Below is a small trained network, with its code and all its weights. Each question gives an input and a class and asks what happens when units are switched off, that is, made to give their printed mean instead of their output.

import numpy as np


def w(rows, s, z=0):
    codes = np.array(rows[::2]) - 128.0
    scale = np.full(codes.shape[1], s)
    scale[-1] = z or s
    return codes * scale


def f(y):
    return np.maximum(y, 0)


def log_softmax(a):
    a = a - a.max(-1, keepdims=True)
    return a - np.log(np.exp(a).sum(-1, keepdims=True))


def net(x, mask):
    res = np.array(x, float).reshape(1, 6) / 4 @ E
    y = f(res @ A[0][:, :-1].T + A[0][:, -1])
    res = res + np.where(mask, y, B[0][:, -1]) @ B[0][:, :-1]
    return log_softmax(res[-1] @ U[:, :-1].T + U[:, -1])


A, B = {}, {}
E = w([
[60,105,212,179,201,171,94,45,170,229,207,71],'x0',
[127,151,145,125,128,125,128,137,111,136,120,127],'x1',
[75,183,97,135,33,37,25,32,194,156,39,122],'x2',
[118,142,151,134,135,127,135,125,103,126,102,130],'x3',
[110,216,173,117,203,185,55,181,247,72,98,248],'x4',
[125,102,129,126,122,131,129,113,135,116,136,139],'x5',
],0.012)
A[0] = w([
[149,55,116,141,76,93,202,105,29,194,160,2,145],'n1',
[156,123,141,121,109,122,145,105,87,148,131,117,30],'n2',
[82,173,91,142,52,73,38,29,166,158,70,125,59],'n3',
[64,104,221,179,230,190,96,58,161,253,204,75,8],'n4',
[89,112,114,118,139,109,130,155,124,143,125,139,83],'n5',
[141,119,142,146,127,127,91,137,100,124,124,130,99],'n6',
[201,133,48,74,67,121,169,195,75,38,62,199,2],'n7',
[122,118,130,158,106,100,111,177,116,63,130,112,14],'n8',
[177,106,160,144,217,147,194,172,97,110,203,152,79],'n9',
[138,117,132,135,158,178,175,175,81,123,168,142,78],'n10',
[162,95,136,113,220,227,208,182,86,104,181,114,90],'n11',
[120,172,190,123,226,192,74,183,226,90,121,234,120],'n12',
[152,123,141,121,136,116,139,119,138,137,116,138,64],'n13',
[115,138,101,109,159,141,126,118,130,105,117,89,72],'n14',
],0.0098,0.006)
B[0] = w([
[95,196,41,119,183,188,140,26,37,99,119,210,251],'n1',
[101,144,110,126,94,170,153,118,174,134,99,138,146],'n2',
[91,36,191,124,127,56,73,187,150,214,90,168,229],'n3',
[212,172,170,128,97,144,204,195,188,53,214,46,233],'n4',
[126,128,157,106,161,130,137,79,155,128,122,126,128],'n5',
[116,118,101,160,120,120,111,108,144,141,149,78,128],'n6',
[212,142,191,159,137,158,187,170,177,45,187,38,214],'n7',
[89,153,125,69,111,144,127,134,159,134,161,89,139],'n8',
[118,79,142,132,88,84,86,146,148,205,81,122,197],'n9',
[104,104,148,122,109,106,81,151,130,169,112,140,175],'n10',
[86,61,187,130,113,36,52,144,150,184,74,154,214],'n11',
[84,186,2,120,156,196,152,34,47,111,105,190,238],'n12',
[101,97,123,113,112,131,146,128,136,119,114,124,128],'n13',
[123,124,132,147,134,146,138,148,106,146,136,133,128],'n14',
],0.01,0.029)
U = w([
[101,150,7,131,129,184,131,59,92,112,132,193,254],'0',
[103,75,163,132,112,102,49,162,145,202,110,159,69],'1',
[167,141,149,135,114,166,182,177,158,52,187,66,64],'2',
],0.012,0.0021)

Each question gives the input, the list of numbers given to net, and the class t.
The units are the neurons (one row each of A and B). Each row of codes is followed by its name. A weight is (code - 128) times the scale printed after its matrix; where a second scale follows, it is the last column's (A, B and U).
mask holds one flag per neuron, in row order. A switched-off neuron (its flag False) gives its mean, the last column of its row in B, instead of its output. The means were averaged over made-up inputs and are rounded, as every weight is.
A unit's drop is (log p(t) with every unit on - log p(t) with that unit switched off) / (log p(t) with every unit on - log p(t) with every unit switched off).
unit that matters most: the unit with the biggest drop
top k neurons: the k neurons with the biggest drops, biggest first
drop of u: that unit's drop, to one decimal
input [3,8,-5,-1,3,-1], class 1: top 2 neurons	[n1; n11]
input [-3,-8,-6,-8,-4,-1], class 1: unit that matters most	n11
input [6,-5,-8,4,7,-1], class 1: top 2 neurons	[n11; n9]
input [-4,7,-7,-8,6,1], class 1: top 4 neurons	[n11; n1; n9; n10]
input [-5,6,0,3,-3,3], class 2: top 2 neurons	[n7; n12]
input [0,-4,7,-5,-5,-2], class 1: top 2 neurons	[n3; n12]
input [8,5,7,7,-6,-2], class 2: top 2 neurons	[n4; n12]
input [1,3,6,4,-5,-3], class 1: top 2 neurons	[n3; n12]
input [1,0,-5,3,3,-6], class 1: top 2 neurons	[n1; n11]
input [8,-8,-7,-4,3,4], class 2: top 3 neurons	[n4; n3; n12]
input [6,1,1,3,-4,0], class 2: top 2 neurons	[n4; n12]
input [-3,5,8,-1,-5,2], class 1: drop of n12	0.0
input [7,4,5,-7,-2,7], class 2: drop of n4	2.0
input [-8,0,5,2,-5,3], class 2: unit that matters most	n7
input [-6,-5,4,-8,0,8], class 2: drop of n7	0.8
input [7,-4,-4,4,3,-8], class 2: drop of n4	6.9
